Here is a tiny trained network, its code and every weight. The questions are about switching its units off for an input and a target symbol, where a switched-off unit gives its printed mean instead of its output.

import numpy as np


def w(rows, s, z=0):
    codes = np.array(rows[::2]) - 128.0
    scale = np.full(codes.shape[1], s)
    scale[-1] = z or s
    return codes * scale


def f(y):
    return np.maximum(y, 0)


def softmax(a):
    e = np.exp(a - a.max(-1, keepdims=True))
    return e / e.sum(-1, keepdims=True)


def log_softmax(a):
    a = a - a.max(-1, keepdims=True)
    return a - np.log(np.exp(a).sum(-1, keepdims=True))


def net(x, mask):
    ids = ['δζηθπτφ'.index(c) for c in x.split()]
    T = len(ids)
    res = E[ids] + P[:T]
    q, k, v = (res @ M[0].T for M in (Q, K, V))
    z = softmax(np.where(np.tri(T) > 0, q @ k.T / 2**0.5, -1e9)) @ v
    res = res + np.where(mask[0], z, O[0][:, -1]) @ O[0][:, :-1]
    y = f(res @ A[0][:, :-1].T + A[0][:, -1])
    res = res + np.where(mask[1:17], y, B[0][:, -1]) @ B[0][:, :-1]
    return log_softmax(res[-1] @ U[:, :-1].T + U[:, -1])


Q, K, V, O, A, B = {}, {}, {}, {}, {}, {}
E = w([
[83,156,120,119,130,126,111,76,96,61,38,161],'δ',
[111,32,112,110,80,27,60,148,163,118,190,115],'ζ',
[136,149,114,134,80,136,128,99,135,191,129,76],'η',
[161,139,166,80,66,104,138,63,106,60,139,73],'θ',
[105,138,143,67,52,97,139,96,86,127,124,157],'π',
[106,61,80,135,115,60,110,89,158,49,78,145],'τ',
[147,104,123,105,90,30,117,189,110,253,233,177],'φ',
],0.018)
P = w([
[145,97,168,197,231,171,130,110,22,113,79,170],'0',
[134,149,49,113,172,77,172,167,117,201,178,63],'1',
[110,208,107,168,181,99,177,58,122,141,218,151],'2',
[173,171,112,75,131,98,204,75,133,255,184,73],'3',
[139,208,86,91,147,57,130,92,133,167,88,93],'4',
[152,152,103,65,106,76,146,92,164,209,199,47],'5',
[111,161,134,127,176,87,147,28,147,126,220,177],'6',
[127,152,86,135,158,88,81,70,162,185,252,99],'7',
[129,130,101,125,196,67,114,20,153,116,170,132],'8',
[162,140,82,127,146,74,143,66,145,229,248,114],'9',
[158,177,97,108,161,101,142,83,149,130,148,203],'10',
],0.0083)
Q[0] = w([
[150,108,188,181,144,195,161,207,159,78,47,103],'head 1',
[69,84,165,112,254,170,193,130,100,109,90,75],'head 1',
],0.0054)
K[0] = w([
[26,229,4,16,79,28,206,104,173,138,190,80],'head 1',
[113,122,155,175,126,59,105,73,228,124,112,161],'head 1',
],0.0045)
V[0] = w([
[111,61,129,235,156,201,98,120,208,48,37,124],'head 1',
[157,179,253,44,58,202,164,102,118,23,78,97],'head 1',
],0.0048)
O[0] = w([
[110,147,98,106,40,92,8,87,184,186,63,193,8],'head 1',
[228,55,100,67,118,196,158,171,23,116,85,222,3],'head 1',
],0.012,0.0047)
A[0] = w([
[166,210,111,150,154,238,141,76,129,63,29,31,183],'neuron 1',
[213,170,79,100,139,230,93,195,160,151,141,206,60],'neuron 2',
[58,151,136,87,106,60,55,112,199,199,147,164,148],'neuron 3',
[86,119,98,1,217,137,78,86,31,90,104,156,76],'neuron 4',
[168,113,193,83,115,170,28,160,108,148,129,213,67],'neuron 5',
[55,50,78,116,76,210,182,100,208,70,192,192,75],'neuron 6',
[93,99,97,113,124,161,13,218,204,66,156,132,104],'neuron 7',
[76,62,92,139,73,108,151,67,144,39,133,144,26],'neuron 8',
[42,49,152,175,106,244,65,131,59,161,31,159,41],'neuron 9',
[170,91,132,145,123,164,101,175,106,195,97,168,3],'neuron 10',
[194,76,89,30,15,176,123,160,137,125,119,146,99],'neuron 11',
[249,40,78,130,231,76,172,108,125,204,165,96,139],'neuron 12',
[176,33,61,92,122,193,145,191,174,199,42,133,66],'neuron 13',
[214,144,20,137,89,118,116,29,141,113,132,163,85],'neuron 14',
[105,107,80,202,89,105,28,97,134,195,60,188,27],'neuron 15',
[84,81,205,119,89,122,155,114,43,211,115,133,137],'neuron 16',
],0.0055,0.0034)
B[0] = w([
[132,72,88,200,103,88,12,133,120,129,200,169,189],'neuron 1',
[173,119,82,95,201,87,37,54,122,121,167,108,150],'neuron 2',
[125,126,174,80,135,113,158,59,50,158,140,141,254],'neuron 3',
[136,134,172,131,155,190,152,125,68,155,106,196,167],'neuron 4',
[187,211,163,134,151,100,153,107,221,120,114,96,169],'neuron 5',
[127,189,153,118,187,125,55,113,100,115,31,116,136],'neuron 6',
[125,68,179,155,153,185,128,165,95,157,156,116,144],'neuron 7',
[139,147,76,99,126,179,81,106,95,139,94,119,162],'neuron 8',
[99,153,112,137,148,217,146,247,149,72,127,174,140],'neuron 9',
[124,178,151,126,193,78,46,140,147,71,123,95,150],'neuron 10',
[173,154,154,162,142,82,126,80,128,71,54,151,185],'neuron 11',
[147,154,45,199,123,119,124,172,106,115,162,166,250],'neuron 12',
[167,100,182,154,192,113,100,103,142,129,103,90,153],'neuron 13',
[161,183,148,112,154,173,142,80,227,173,24,167,180],'neuron 14',
[57,129,105,1,80,155,219,181,148,89,158,155,185],'neuron 15',
[125,173,130,117,161,100,152,167,134,169,213,200,170],'neuron 16',
],0.0064,0.0091)
U = w([
[118,155,139,72,87,144,188,101,89,147,162,120,67],'δ',
[253,112,115,163,143,162,123,107,97,130,149,105,139],'ζ',
[144,157,36,99,112,182,149,246,101,90,204,164,11],'η',
[152,175,109,128,151,43,135,90,95,143,184,116,253],'θ',
[128,158,130,164,170,126,162,142,113,139,169,68,155],'π',
[173,190,70,74,135,131,116,95,210,120,128,119,193],'τ',
[129,75,105,145,85,126,88,145,97,183,191,139,100],'φ',
],0.0055,0.0019)

Each question gives the input, a string of symbols that net reads in full, and the target symbol t.
The units are the heads (2 rows each of Q, K, V and O) and the neurons (one row each of A and B). Each row of codes is followed by its name. A weight is (code - 128) times the scale printed after its matrix; where a second scale follows, it is the last column's (O, A, B and U).
mask holds one flag per unit, heads first, then neurons. A switched-off unit (its flag False) gives its mean, the last column of its rows in O or B, instead of its output. The means were averaged over made-up inputs and are rounded, as every weight is.
A unit's drop is (log p(t) with every unit on - log p(t) with that unit switched off) / (log p(t) with every unit on - log p(t) with every unit switched off).
The circuit of an input: a set's keep is (log p(t) with only the set's units on - log p(t) with every unit switched off) / (log p(t) with every unit on - log p(t) with every unit switched off). Starting from the 12 units with the biggest drops (on a tie, the unit counted first), units are removed one at a time, each time the one whose removal leaves the highest keep (on an exact tie, the one counted first), for as long as the keep stays at least 0.8.
circuit, biggest first: the units of the circuit, biggest drop first
k most important neurons: the k neurons with the biggest drops, biggest first
drop when u is switched off: that unit's drop, to one decimal
input τ θ δ, target τ: circuit, biggest first	head 1
input δ η δ π δ φ ζ θ ζ φ π, target τ: circuit, biggest first	head 1; neuron 14; neuron 5
input θ η δ θ θ π, target ζ: circuit, biggest first	head 1; neuron 11
input π δ φ ζ η η θ ζ φ φ, target η: circuit, biggest first	head 1; neuron 12
input τ φ θ φ φ φ, target δ: 3 most important neurons	neuron 15; neuron 3; neuron 1
input π δ δ φ φ θ φ θ φ η ζ, target η: circuit, biggest first	head 1; neuron 3
input θ τ δ ζ φ π φ φ π φ φ, target ζ: circuit, biggest first	head 1; neuron 11
input δ φ φ π φ τ π ζ, target τ: 2 most important neurons	neuron 14; neuron 5
input δ δ φ φ ζ, target τ: circuit, biggest first	head 1; neuron 14
input θ τ φ η, target ζ: circuit, biggest first	head 1; neuron 13
input π θ φ φ, target η: 3 most important neurons	neuron 12; neuron 3; neuron 16
input τ φ φ δ π φ ζ, target δ: 2 most important neurons	neuron 3; neuron 15
input τ δ π, target δ: 2 most important neurons	neuron 3; neuron 15
input θ θ ζ δ, target ζ: most important neuron	neuron 15
input τ φ φ, target δ: drop when neuron 15 is switched off	0.5
input θ ζ φ φ δ θ τ ζ φ δ ζ, target ζ: drop when head 1 is switched off	0.9
input φ δ θ π φ δ π, target π: drop when head 1 is switched off	0.9
